Below is a small trained network, with its code and all its weights. Each question gives an input and a class and asks what happens when units are switched off, that is, made to give their printed mean instead of their output.

import numpy as np


def w(rows, s, z=0):
    codes = np.array(rows[::2]) - 128.0
    scale = np.full(codes.shape[1], s)
    scale[-1] = z or s
    return codes * scale


def f(y):
    return y / 2 * (1 + np.tanh(0.7978845608 * (y + 0.044715 * y**3)))


def log_softmax(a):
    a = a - a.max(-1, keepdims=True)
    return a - np.log(np.exp(a).sum(-1, keepdims=True))


def net(x, mask):
    res = np.array(x, float).reshape(1, 8) / 4 @ E
    y = f(res @ A[0][:, :-1].T + A[0][:, -1])
    res = res + np.where(mask, y, B[0][:, -1]) @ B[0][:, :-1]
    return log_softmax(res[-1] @ U[:, :-1].T + U[:, -1])


A, B = {}, {}
E = w([
[139,51,140,150,223],'x0',
[118,206,55,52,190],'x1',
[240,149,133,106,124],'x2',
[128,129,125,124,127],'x3',
[131,134,127,133,127],'x4',
[128,131,124,133,130],'x5',
[129,136,129,138,131],'x6',
[125,208,254,93,155],'x7',
],0.0062)
A[0] = w([
[124,151,90,89,163,39],'neuron 1',
[104,165,108,90,28,57],'neuron 2',
[111,151,98,73,167,165],'neuron 3',
[124,148,102,112,149,3],'neuron 4',
[136,62,187,116,70,144],'neuron 5',
[131,106,156,170,99,42],'neuron 6',
[135,90,136,141,211,60],'neuron 7',
[38,115,114,141,130,67],'neuron 8',
[144,80,54,126,91,101],'neuron 9',
[151,122,71,165,121,4],'neuron 10',
[65,134,178,98,135,127],'neuron 11',
[135,173,204,126,149,54],'neuron 12',
[132,60,142,101,205,74],'neuron 13',
[139,103,152,162,104,31],'neuron 14',
[249,130,121,110,121,51],'neuron 15',
],0.012,0.0049)
B[0] = w([
[44,174,150,147,155,141],'neuron 1',
[160,132,230,192,53,212],'neuron 2',
[114,156,66,173,144,216],'neuron 3',
[29,158,211,120,157,102],'neuron 4',
[99,145,58,185,175,253],'neuron 5',
[43,184,149,129,148,146],'neuron 6',
[135,159,194,151,54,180],'neuron 7',
[76,87,111,20,96,172],'neuron 8',
[215,148,164,99,224,237],'neuron 9',
[104,149,252,64,178,132],'neuron 10',
[141,75,120,95,149,192],'neuron 11',
[193,147,164,72,202,196],'neuron 12',
[166,153,188,162,54,197],'neuron 13',
[60,165,169,134,164,132],'neuron 14',
[10,61,93,69,68,207],'neuron 15',
],0.025,0.0037)
U = w([
[200,149,146,32,233,64],'0',
[153,166,170,162,32,75],'1',
[32,223,50,169,194,56],'2',
[59,24,82,2,91,101],'3',
[184,120,36,115,124,254],'4',
[184,109,37,126,135,228],'5',
],0.008,0.0083)

Each question gives the input, the list of numbers given to net, and the class t.
The units are the neurons (one row each of A and B). Each row of codes is followed by its name. A weight is (code - 128) times the scale printed after its matrix; where a second scale follows, it is the last column's (A, B and U).
mask holds one flag per neuron, in row order. A switched-off neuron (its flag False) gives its mean, the last column of its row in B, instead of its output. The means were averaged over made-up inputs and are rounded, as every weight is.
A unit's drop is (log p(t) with every unit on - log p(t) with that unit switched off) / (log p(t) with every unit on - log p(t) with every unit switched off).
The circuit of an input: a set's keep is (log p(t) with only the set's units on - log p(t) with every unit switched off) / (log p(t) with every unit on - log p(t) with every unit switched off). Starting from the 12 units with the biggest drops (on a tie, the unit counted first), units are removed one at a time, each time the one whose removal leaves the highest keep (on an exact tie, the one counted first), for as long as the keep stays at least 0.8.
circuit, biggest first: the units of the circuit, biggest drop first
most important unit: the unit with the biggest drop
top k neurons: the k neurons with the biggest drops, biggest first
drop of u: that unit's drop, to one decimal
input [-5,2,-8,5,-2,3,-8,3], class 3: most important unit -> neuron 8
input [5,-5,-6,-5,8,3,4,-7], class 0: top 2 neurons -> (neuron 9; neuron 15)
input [1,4,7,4,2,-4,-6,-3], class 3: top 2 neurons -> (neuron 15; neuron 5)
input [7,8,3,-3,5,5,7,2], class 2: top 4 neurons -> (neuron 3; neuron 1; neuron 2; neuron 4)
input [1,-2,5,-3,5,3,2,-6], class 0: top 3 neurons -> (neuron 9; neuron 10; neuron 3)
input [7,-8,-6,7,-7,-8,-7,5], class 2: top 2 neurons -> (neuron 5; neuron 6)
input [-3,2,-2,3,-7,3,2,6], class 0: top 4 neurons -> (neuron 12; neuron 15; neuron 5; neuron 11)
input [4,7,-8,-7,0,3,-6,4], class 3: top 3 neurons -> (neuron 8; neuron 11; neuron 5)
input [4,8,-2,-1,2,-3,3,-3], class 2: top 2 neurons -> (neuron 1; neuron 3)
input [2,8,6,-7,-1,-1,-8,-1], class 2: top 2 neurons -> (neuron 3; neuron 1)
input [6,-3,0,5,4,2,0,-5], class 1: top 4 neurons -> (neuron 13; neuron 7; neuron 12; neuron 11)
input [-7,7,0,4,-4,-3,6,-1], class 1: top 2 neurons -> (neuron 2; neuron 5)
input [-1,-6,-4,-6,5,3,-2,5], class 2: top 4 neurons -> (neuron 5; neuron 9; neuron 6; neuron 14)
input [-2,-6,-7,-2,8,-3,4,5], class 3: most important unit -> neuron 11
input [8,0,6,3,6,-7,7,-6], class 1: circuit, biggest first -> (neuron 13; neuron 7)
input [-2,-4,-7,-1,4,6,2,-4], class 3: top 2 neurons -> (neuron 8; neuron 3)
input [4,-5,3,4,2,5,-2,1], class 2: top 2 neurons -> (neuron 5; neuron 2)
input [-6,-2,7,-3,-1,5,2,0], class 3: top 2 neurons -> (neuron 15; neuron 13)
input [-2,4,4,-1,-7,-3,-8,-8], class 0: drop of neuron 9 -> 0.7
input [5,-6,-4,-1,-3,-2,4,5], class 2: drop of neuron 5 -> 1.9
input [8,6,-5,2,-2,-3,3,-4], class 1: circuit, biggest first -> (neuron 13)
input [0,8,1,7,-8,-8,-8,6], class 2: drop of neuron 3 -> 1.3
input [-1,6,-7,-1,0,-2,-5,-1], class 3: drop of neuron 9 -> 0.1
